B, the same points and some others measured another way; then each row and its match in B
B:
1: [  69  213   12 -265   -5  -35 -245   48  203   74  257    0  106  -92
  167  232 -199   64  -79 -131  129   24  -18 -146  -67  162   78  138
   39   -8   60 -301  154  101   77  -95   47   -7 -321   97  -37]
2: [-462 -137 -158    6 -178 -407   40    7 -129 -366 -252 -103 -153  -51
  433    3 -147  149 -132 -188   24  290  -45  250 -105 -127 -241  253
   -7   46  -60 -209  -39   89  230  181 -555  554   69 -245  258]
3: [-124 -186   77   28 -365  179  -24  -17  209 -250 -158 -163  485  547
 -176  -47  210 -123 -153  171   23 -291  185    0  167 -487  -62 -290
   67  323  269   32   17 -128 -102 -366   20 -125   26  378  -65]
4: [ 549   49   10  342   58  221  -94  161 -171  126 -272  104  326  163
 -254  -46  235  -39   -6  -45 -359 -466   49  126   93  147   61   84
  227 -576 -174  336  101  543 -477 -246  294 -632  256  -53  -34]
5: [-392  -61  -36    1 -311 -386  -75   84   43 -462 -135  -40  -48   97
  354   27 -105   50 -232 -279   49  271  -53  162  -86 -270 -129  243
  -15   72   99 -377   82   98  221   23 -473  380  -59  -94  174]
6: [ 682  154   83   62    5  310 -309  302  116  282   38   36  397  193
 -307  313  137  -87  117   65 -115 -392  -10  -42  316  190  344  -70
  148 -379  -30  101  144  326 -489 -370  523 -565 -161  227 -117]
7: [  18  -12 -124  -25  -36  117   55  -85   15  115  -14 -167  229  101
  -30  140  -45   98   42  164  -27 -175  122  104   56   45  -59 -157
   71  118  -60  148  -92   -8  -92  -17   76   51    4   39    4]
8: [ -91 -174 -229   -1 -239  131  180 -125    4  -78  -83 -149   80  108
  -85  -17   41  -69  -46  187  -39  -48  149  192  115 -188 -141 -118
  227  187   74  132   35  -71 -144 -166 -119   63  130  112 -137]
9: [ -86  103 -168 -157    0  -64   15 -119   18   66  140  -73  -26 -175
  195  118 -220  124  -55  -46   32   73   51   59 -132  156 -111  114
   99   57  -55  -95   43   59   87   79 -120  169  -94  -89  -17]
10: [ 386  145   33  346  121  145  -10    9 -143  188 -184  -31  467  256
 -164   52   99  183   14    7 -341 -520  128  164  -58  186  -12  -96
   33 -330 -256  381 -125  405 -297   43  332 -423  207 -170  113]
11: [-131  -55 -121 -136  187 -378 -256  278 -239  -18 -306  -50 -234 -351
  527  258 -204  241  145 -193   96  285 -235  113   71  352  -17  452
  -28 -369 -293 -206  -45  301  102  182 -348  536 -101 -302  407]
12: [ 230  -70  -54  298   -7  211   91  -29 -161   68 -312  -62  379  265
 -212  -89  205   37   -9  125 -284 -455  158  186   54   -8 -103 -116
  156 -209 -142  415  -63  276 -330 -123  164 -343  321  -32   21]
13: [-157    4 -164  -30 -127 -335  -75  126  -87 -197  -85  -18 -204 -164
  342  156 -179   98  -63 -227    7  307 -111  221  -24   59  -51  320
   58 -143  -89 -258   75  205   83   99 -365  370  -63 -217  160]
14: [ -79 -325  -41 -117  127  274  -60  -11 -101  104 -465 -212  350  148
  -14  -91  199   28  137  352   71 -352  109 -112  240  -20 -178 -139
  125   40  -59  321 -126  -35 -150 -278   15   37  177  242  123]
15: [-451  -54 -112   17  -81 -456   -7   21 -142 -298 -234 -120  -98  -50
  492   81 -207  260  -93 -220   23  260  -60  244 -156  -20 -214  252
  -97   18 -143 -209 -122  124  281  300 -497  601   22 -327  364]
16: [ 410  146   35  249   97  190  -54   40  -62  229  -96  -52  458  240
 -194  133   80  136   49   52 -255 -484  111  116   19  189   60 -137
   44 -266 -199  323  -95  325 -311  -26  376 -404  103  -71   60]
17: [-175  -46 -145 -265   15 -201 -167   86  -43  -86  -75   -2 -213 -314
  380   80 -168   42  -37 -150  140  278 -114  -20  -15  149  -93  382
  133 -130  -24 -282  155  143  124  -59 -350  320 -119  -54   86]
18: [ 621  315  252   82  422  155 -440  250  -44  428 -105   64  541   77
  -36  243   36  233  124 -107 -161 -572  -39 -200   -4  530  210  102
  -63 -608 -302  172  -35  553 -262  -71  550 -545 -108  -59  224]
19: [  97  108 -219   62 -121   55  168 -130    5  112  156 -119  106   33
  -62  188 -136   95   -3   83 -122  -81  134  268  -29   73  -33 -124
  112   94  -87  125  -41   49 -128   95   74   17    5  -93  -92]
20: [ 229   11   73 -122  239  224 -245  103   14  317 -152 -159  449  121
  -17  231   35  161  190  211   53 -399   46 -151  183  259   76 -140
  -19 -106 -149  195 -137  103 -165 -132  323 -108 -103  153  160]
21: [ 133 -252 -300  216  -30  272  287 -103 -266  135 -356 -183  153   99
 -227  -48  165   13  148  359 -226 -291  178  337  215   13 -163 -198
  266  -60 -194  560 -140   78 -389  -87   47  -61  396  -36  -45]
22: [ 380 -113   59   46  -22  327 -213  211   18  108 -255  -25  393  247
 -246   53  261 -135   71  158  -79 -402   43  -67  320  -13  122  -75
  193 -258   23  197  102  218 -409 -455  279 -422   50  291  -56]
23: [ -79  134 -122 -132 -117 -101  -27  -70  106  -39  199  -38    2  -80
  161  129 -200   64 -130 -117   36  104   44   55 -124   45  -56  113
   86   77   46 -205  109   66   90   13 -123  110 -154  -26  -55]
24: [  40 -136 -199 -159   69  186   13  -43  -69  186 -123 -150   71 -108
   14   93  -10   28  131  237   41 -106   65   33  161  151  -79  -32
  190   10  -83  178  -18   -3 -151 -139   10   87   40   96  -23]
25: [-242   -9 -111  -98 -304 -137   11  -67  134 -278   80  -29  -17   40
  159   -8 -101  -50 -234 -139   51  168   58   85  -90 -227 -127  126
  130  170  181 -270  173    5  117 -108 -300  154  -77   55  -81]
26: [-447 -292 -156  -27 -162 -372  -43  142 -197 -402 -451  -92 -207  -77
  439  -25  -37   64  -54 -139   70  325 -118  217   69 -152 -212  327
   57  -66  -51 -198    2  114  142   22 -615  584  110 -158  290]
27: [ 606 -100 -197  264   14  359   32  143 -236  220 -285   60  140   16
 -364  -13  262 -153  125  162 -322 -362   55  225  295  169   72   33
  400 -527 -171  460  140  423 -640 -346  264 -549  315   24 -182]
28: [ 680  114  120  213    5  283 -291  303   17  160 -133  123  409  233
 -317  112  246 -125   10  -42 -240 -467   -8  -19  226  126  253   46
  204 -547  -47  169  195  492 -517 -425  442 -724   23  155  -94]
29: [ 145  -59   -1  -91  -42  217 -137   77   95  120  -77 -132  335  187
 -103  153   75  -13   69  186   42 -258   75  -57  212   -5   57 -141
   87   27   28   89   -8   19 -188 -260  184 -117  -78  243  -14]
30: [-115  -45   63 -110    6  118  -89  -57  110   57 -113 -223  460  285
   37  112    9  144   16  180   87 -302  140  -89   51  -60  -74 -227
  -73  236   13   85 -158  -90   27  -78  102   75  -74  180  139]
31: [-382   62 -111  118 -182 -484   54  -12  -90 -320  -87  -93  -64   31
  420  125 -244  264 -162 -289  -57  248  -21  331 -225  -63 -171  198
 -115   47 -117 -234 -103  153  262  360 -434  507   -3 -377  295]
32: [  10  150 -120  165 -480  -26  181 -117  211 -215  290  -58  180  319
 -149  125  -81  -50 -256  -85 -146  -25  181  309  -89 -313    8 -176
  105  258  180 -105  104    9  -80  -31   -5 -108  -56   23 -219]
33: [ 365   41    3  278  158  190  -30   34 -197  181 -291  -10  394  167
 -151  -44  162  110   33   39 -296 -496  102  101   -1  190  -49  -15
  120 -398 -240  401  -62  414 -329  -70  256 -422  269 -109   92]
34: [ 464   31  -23  109   64  271 -124  151  -41  271 -125  -71  355  161
 -223  213  114   26  156  168 -146 -389   51   70  247  187  158 -127
  124 -268 -147  281  -27  246 -406 -194  372 -338   22   88   -1]
35: [-186   -6 -144 -231  -77  -82  -53  -56   63  -89   56  -24  -81 -175
  235   23 -148   11 -120  -84  112  156    8  -28  -82   24 -134  209
  151   62   72 -222  159   38  120  -91 -259  189  -96   34  -41]
36: [ 254  -33 -126  342 -151  212  195  -63  -97   57 -163 -114  360  332
 -298   22  151   23    0  171 -310 -398  194  322   94  -83  -40 -254
  151  -65 -105  414  -95  176 -368  -60  208 -294  269  -37  -61]
37: [-138   -4 -178  -70 -163 -263  -55   86  -42 -203  -35   15 -213 -182
  285   99 -156   20 -105 -214   19  299  -85  178  -29   22  -65  321
  129 -118  -12 -265  153  182   62    6 -356  275  -62 -138   46]
38: [-341 -343 -281 -329  -73   64   37 -109  -72 -149 -239  -63 -222 -282
  214 -230   18 -152  -65  120  168  197   26  -69   79  -90 -310  253
  354   84  126  -65  206  -66   50 -319 -469  268  122  180 -123]
39: [-157   71   54 -118 -322  -33 -105  -41  293 -237  165  -50  249  257
   48   54  -56  -54 -251 -107   89  -26   99  -53  -74 -293  -31  -40
   38  267  270 -300  156  -48  110 -202  -87  -24 -198  225  -94]
40: [ 132 -202  181 -110   96  291 -325  174   49   52 -405  -76  514  281
  -75  -56  286  -64   49  178   75 -455   41 -296  257  -57   -8  -54
   97 -146   61  134   35  126 -203 -482  175 -286   32  384   97]
41: [  76 -142  -52 -122  116  230  -97   37  -30  205 -232 -190  311   92
  -31  125   72   73  166  281   58 -286   75  -59  227  114  -27 -143
   75    5  -92  224 -110    1 -170 -182  142   16   14  178   89]
42: [-224  -23   16  -28  -41 -446 -262  277  -90 -244 -265  -62  -44  -29
  472  235 -152  206  -10 -275   75  233 -184  130   23   58    3  324
 -129 -198 -135 -324  -42  242  168  147 -352  480 -140 -217  409]
43: [-341 -178 -287 -149 -142 -166  103  -93 -104 -220 -138  -53 -260 -236
  287  -97 -113   -8 -109  -56   55  285    5  153  -59  -62 -263  272
  224   57   20 -127  123   36  113  -33 -495  375   97  -85  -12]
44: [ -75 -182  -50 -287 -138  152 -173   64  146  -78  -98  -61  112   31
   37   -9   75 -164  -47  107  184  -21   23 -172  200 -140  -41   51
  206   90  205 -138  192  -55  -61 -434 -107    7 -103  363 -116]
45: [ 140  325 -125   67 -274 -232  -21   53  134  -97  374   55  -66  -32
   93  305 -264   58 -179 -307 -110  193  -13  275 -139   50  128  158
   65  -66   16 -311  179  234  -17  112  -44    2 -227 -187  -93]
46: [ 249  -74  168  -10   95  264 -284  166   33  109 -303  -56  518  288
 -116   14  225   -7   41  126  -22 -481   51 -201  195   23   39  -70
   65 -207   -5  165    7  209 -246 -368  269 -353   24  263   92]
47: [ 497  214  139  209  193  179 -202  126  -42  280  -98    3  524  233
 -153  161   85  160   51  -26 -238 -540   62  -11    5  280  122  -55
   -7 -393 -218  259  -58  421 -298  -58  455 -495   27  -52  117]
48: [  24  231   -5 -174  -84 -226 -258  132  154  -68  222   60  -39 -131
  269  251 -235   68 -134 -302   83  192  -98  -28 -101  132   88  293
   23 -118   40 -424  200  212  112  -17 -116   96 -312  -40   29]
49: [  34 -120 -178 -109   57  181   25  -45  -59  177 -138 -172  138  -23
  -13  107   -6   57  127  255   23 -155   92   57  163  121  -77  -94
  150   41  -91  210  -67  -14 -152 -102   44   87   48   87    3]
50: [ -70   -2  -66 -232  -65   45 -116  -18  127    6   60  -73   99  -36
  116   90  -80   -3  -58   20  126    1   42  -91   19    9  -55   53
  115  101   89 -144  106   -8   37 -175  -74   71 -152  161  -53]
51: [-196   14 -139 -137   21 -332 -141  114 -104 -103 -100  -30 -193 -255
  436  165 -224  168  -12 -210   76  289 -134  107  -58  184  -76  358
   22 -157 -130 -263   37  196  155  141 -358  432 -106 -220  222]
52: [-198   37 -100  -70 -353 -104   29  -80  179 -276  148  -30   36  107
   92   12  -97  -66 -257 -135   22  123   81  100  -97 -260  -99   60
  126  214  213 -266  181   -6   86 -121 -236   80  -92   82 -138]
53: [-149 -312 -205 -236  199  233   34 -103 -160  209 -357 -239  121 -113
   90  -25   46   86  200  377  119 -171   92  -49  191  144 -228  -68
  168   83 -134  314 -146  -98  -81 -137  -89  247  155  128   95]
54: [  19  -86 -122 -166  166  172  -30  -48  -62  256 -144 -202  208  -37
   53  145  -39  140  177  263   68 -201   81  -21  127  208  -79 -109
   73   42 -145  212 -139  -15  -89  -47   92  123    2   74   93]
55: [-491  -23 -224   21  -70 -401  172 -165 -174 -222 -118 -156 -149 -124
  451   37 -274  292 -109 -154  -22  260   33  312 -263   16 -309  179
  -49  134 -173 -107 -144   58  306  402 -497  614   90 -392  270]
56: [  62  -11 -168 -105   42  123   13  -52  -19  188   -9 -146  122  -47
   19  172  -81   93   98  168   11 -107   77   74   91  163  -37  -67
  112   36  -99  128  -56   14 -107  -25   56   88  -28   26   -3]
57: [ -76  -14 -103 -260 -139  -70 -176   82  109 -129   59   28 -109 -166
  203   67  -95  -91 -111 -126  138  208  -58  -68   35   -8  -20  275
  188  -43  137 -327  264   90   39 -240 -235  102 -174  133  -90]
58: [ 141   -8 -104  120    1  169   90  -57  -53  180 -104 -196  340  206
 -125  174   18  147  107  226 -123 -319  152  190  104   77  -28 -255
   39   43 -160  319 -187   49 -210   35  210  -40   85  -14   59]
59: [-462 -192  -27 -191 -320 -238 -134   53  117 -485 -167  -23  -50   59
  324 -115  -17  -98 -266 -190  177  263  -31  -41  -21 -369 -189  261
  102  154  260 -419  206  -14  227 -238 -531  317  -66  152   50]
60: [-175   43 -105 -166   24 -316 -182  124  -62 -100  -64  -25 -166 -248
  432  180 -223  157  -27 -222   96  276 -133   58  -61  181  -53  359
   11 -152 -105 -300   63  196  165  105 -322  392 -152 -181  204]
61: [ -53   94   54 -347  -75 -127 -371  167  215 -105  130   46    8 -123
  283  165 -147  -27 -124 -218  223  169 -111 -223    3   43   69  306
   65  -59  158 -482  262  114  137 -240 -151   90 -355  176    4]
62: [-223 -108 -110 -213 -178   20  -26  -81  104 -150  -21  -70   37    0
  123  -54  -28  -71 -139   23  120   61   70  -46    0 -162 -157   76
  172  182  167 -153  143  -58   67 -225 -236  127  -47  184  -94]
63: [  -3  158   37  -42 -482 -157 -174  129  327 -365  277   83   72  206
   44  140  -77 -162 -323 -308   30  163   -6   51  -28 -322  120  134
   99   77  325 -504  333  114   25 -259 -132 -102 -283  173 -179]
64: [ 272   26    7   66  -59  200  -86   89   66  161  -45 -139  405  285
 -183  246   67   49   96  170  -70 -335   94   82  208   30  128 -231
   39  -13  -50  173  -77   80 -268 -145  302 -185  -53  141   11]
65: [  11 -310   83 -253   80  310 -290  154   52   66 -412 -148  387  186
  -30  -22  246  -92  118  293  193 -325   27 -298  357  -70  -29  -73
  133  -12   86  111   20  -28 -171 -512   76  -78   -6  452   70]
66: [  72  227   35  -66 -102    3 -109  -26  213   69  251 -107  317  187
   22  279 -159  131  -72  -42   24 -140   92   13  -64   30   75 -128
  -60  157   35 -130  -15   27   28   26  168  -27 -254   62    3]
67: [-203   28  -46  -35  -44 -417 -194  198  -90 -198 -160  -48  -99 -100
  446  227 -198  202  -31 -273   51  257 -153  161  -35  104  -21  323
  -86 -172 -144 -305  -26  233  167  190 -338  451 -132 -254  333]
68: [-422 -140 -163 -174  -83 -267  -35  -20  -78 -259 -194  -64 -175 -184
  418  -45 -140   81 -116 -129  122  280  -46   59  -85  -44 -246  304
   87   48    1 -238   61   52  231   23 -514  468    7  -96  152]
69: [-389 -135  -38 -336  -33 -202 -214   48   53 -227 -150  -43  -77 -161
  433  -38 -109   28 -124 -139  244  226  -75 -170  -52  -45 -183  324
   66   51  107 -361  144   20  269 -144 -437  375 -134   89  130]
70: [-349 -206 -172 -186  -71   46  107 -197  -14  -82 -162 -186   91   11
  149  -90  -31   54  -49  172  102  -21  134   17  -17 -118 -286  -43
  126  281   45   57  -43 -144  101  -81 -260  288   84   96   18]
71: [ 464  130   38  296  209  173  -88   75 -188  236 -240   37  400  134
 -144    6  134  132   30  -28 -326 -511   69   78  -28  287    7   40
  104 -502 -276  372  -38  502 -347  -54  328 -506  224 -148   98]
72: [-144 -142  -44  -12 -196 -366 -261  370  -81 -344 -319    1 -154  -27
  353  178  -34    6  -28 -244   64  301 -217  169  189  -77   52  372
   29 -258  -23 -344  110  250   11  -82 -403  371  -90  -89  257]

[  53 -210  312 -184  -86 -359 -216  221  101  -34  280  153  -43 -158
  259  219  135  115 -103  373  -85  -24    7  -95   29 -270  -39   75
   98  -78  -47] : 50
[ -53    8 -354 -355  128    7  249 -378   35 -298 -143  231 -221  -72
  -80 -220 -173  -87 -100 -266  120  213  203 -106  176  278 -325 -532
 -187  -47 -515] : 21
[ 151 -393  180   -3  -70  256  -44  143  344  415  -93 -116  142   93
   88  100   38  205 -113   54  -52  -67   17   65   15 -120  103  154
   87  266  133] : 61
[ 155   29 -340 -342    2 -223  -94 -126  251 -224  131  220 -341   53
  -50  155    3  226 -141   -7 -236   84 -139  -83    5 -186 -202 -219
  -91  -27 -396] : 19
[ 169 -144  233 -156 -171 -345 -265  303  235   46  338  121  -98 -109
  221  357  210  252 -133  271 -243  -53 -184  -73  -45 -377    6  153
  100   -7  -92] : 47
[  92 -125  223 -318  -89 -316  -90  131  123 -177  203  230  -89 -235
  201  181   81   59 -131  127 -120   89  -11  -85   53 -101 -183 -159
   46  -83 -325] : 49
[ 121 -103 -140  -64  -62   10   92   80  210  121   13    2  -97  -66
   18   61   84   95 -178 -240  -27   -4  -64  -15  100  -39  -58  -84
  -29  162 -239] : 67
[-152 -175  297  217   81   97    6  189  -73  231   16  -15  177 -128
  202  -92  102  -26 -145  -55  292  -19  176  -34   76   73   -7   56
   16  107   78] : 69
[  14 -409  183  -15  -68 -136   70  197   93  253   66 -118   52 -124
  200   -1   83  -47 -120  229  151 -152  191  -28  220 -119   99  141
  108  115  151] : 46
[-282  125  -80    8  155 -146  -74 -195 -200 -149  143  246 -141  -14
  112 -136    3   78    3  127  232   94  173 -231  -22   15 -119 -108
 -151 -167 -103] : 12
[  95  -29 -287 -203   13 -269  -16   -6  150 -155  142  115 -288  -33
    1   78   60   96 -187  -39  -76   -9  -53  -69  118 -160 -147 -159
  -56    7 -290] : 58
[   8   32   33  -93  -25 -184 -224   31  103  -31  227  203 -140    5
  130  178  110  270  -54  162 -115   51  -99 -144 -113 -232  -53   36
  -41  -62 -138] : 23
[-318 -199  514  116 -113 -156   31   92 -249  245  200   68  187 -265
  398  -89  115  -36  131  403  368  -26  315 -259   50   17  177  247
   54 -115  220] : 65
[  33 -359 -164 -270   81 -396 -278 -131  177  -51  205   63 -272  256
   81   95  -49  221  -19  826  -95 -161  159 -125   73 -498   60  180
   51  -97  291] : 63
[  26 -105 -366   93  261  383 -117 -191  256  187 -202  -14  -69  394
 -177  -85  -88  284 -173 -137   17   10   20   48  -54  -64  -84  -65
 -128  237   44] : 64
[ -10  -68 -727 -222  290 -308 -180 -363  123 -263   98  108 -502  388
 -178  -68 -113  196 -134  390  -41  -93  109 -111  108 -367 -137 -105
 -148  -62   25] : 32
[-500  -39 -334  317  405 -248 -141 -266 -414  -10  166   24 -203  251
   76 -371  -29    1   11  580  547 -178  452 -263  122 -196   73  194
 -155 -156  507] : 3
[ 124  -63 -188 -112   27  247   64  -69  282   92 -140   64  -54   59
  -73   13  -19  173 -168 -358  -73  114  -70   24    2   68 -151 -216
  -85  188 -320] : 56
[-190 -233  178   42   74  185    7 -134  -19  218  -75   40  133   47
  139 -156  -64   72   37  214  246   31  280 -117   13   66   39   54
  -26   35  164] : 44
[-283   87  -87  250  282   60   16  -42 -228  -20   -4   95  -12  -30
   58 -247   35  -45 -165 -194  394   41  211 -101   74  147 -155 -147
 -150   17  -55] : 70
[ 141  -96  -96  -63  -15 -407 -353  217  218   -5  353   72 -256   91
  103  307  197  305 -185  342 -224 -144 -194  -62  -29 -525    4  195
   45    8   32] : 66
[ 143 -380   22 -423 -286   52  123 -232  371  245  -42   25  -55   48
   91  101 -100  220  151  330 -170   40   84 -134   29 -113  144   74
   42   64  -57] : 28
[  50  -49 -346   85  298  319  -53  -82  204   63 -196    4  -74  254
 -169 -108  -52  150 -292 -362   63   43    7   94   26   36 -205 -220
 -134  241 -132] : 7
[-127 -180  -65   67  387  182   76  -39  -56  -76 -220   41   58   -1
  -24 -303  -96 -170 -304 -244  354   56  321   77  215  249 -299 -361
  -92  120  -98] : 26
[   0 -388   51  -96  133  313    2 -151  219  213 -233  -22  111  191
    8 -128 -152   99  -72  146  106   24  252   32   57   41  -29  -62
   -2  165  125] : 22
[ -87  112  -22   67  -42  233    9  -98   69  177    1  139    0    2
   54    0   54  238    7 -239   56  141  -53 -141 -136   75  -17  -32
 -129   71 -206] : 71
[-102 -154 -345  142  416  268  -86 -190   69   54 -205  -17  -65  332
 -141 -244 -124   90 -231  -50  228  -20  219   47   76    6 -162 -152
 -131  170  124] : 25
[ -26 -296 -315   -5  108 -354  -49   -1   55   67  166 -101 -258  127
   45  -51   46   34 -148  421  128 -251  184  -81  247 -350   80  167
   16   39  258] : 39
[-209   44    6   48  -76    6  -41 -172  -52  182  147  135  -55   35
  145  -16   54  242  153  202  121   46   65 -274 -123  -86  130  167
 -100  -65   40] : 29
[ -16   30  112 -199  -25 -146 -156  -35   76 -119  170  278 -101  -77
  139  126   51  194  -36   97  -87  138  -35 -153  -93  -86 -141 -112
  -51 -106 -273] : 13
[ -50 -148 -191 -329  144 -322   10 -193    0 -312   78  195 -246  -37
   41  -98  -92  -52 -115  249   73   40  231 -118  189  -49 -227 -275
  -69 -135 -198] : 8
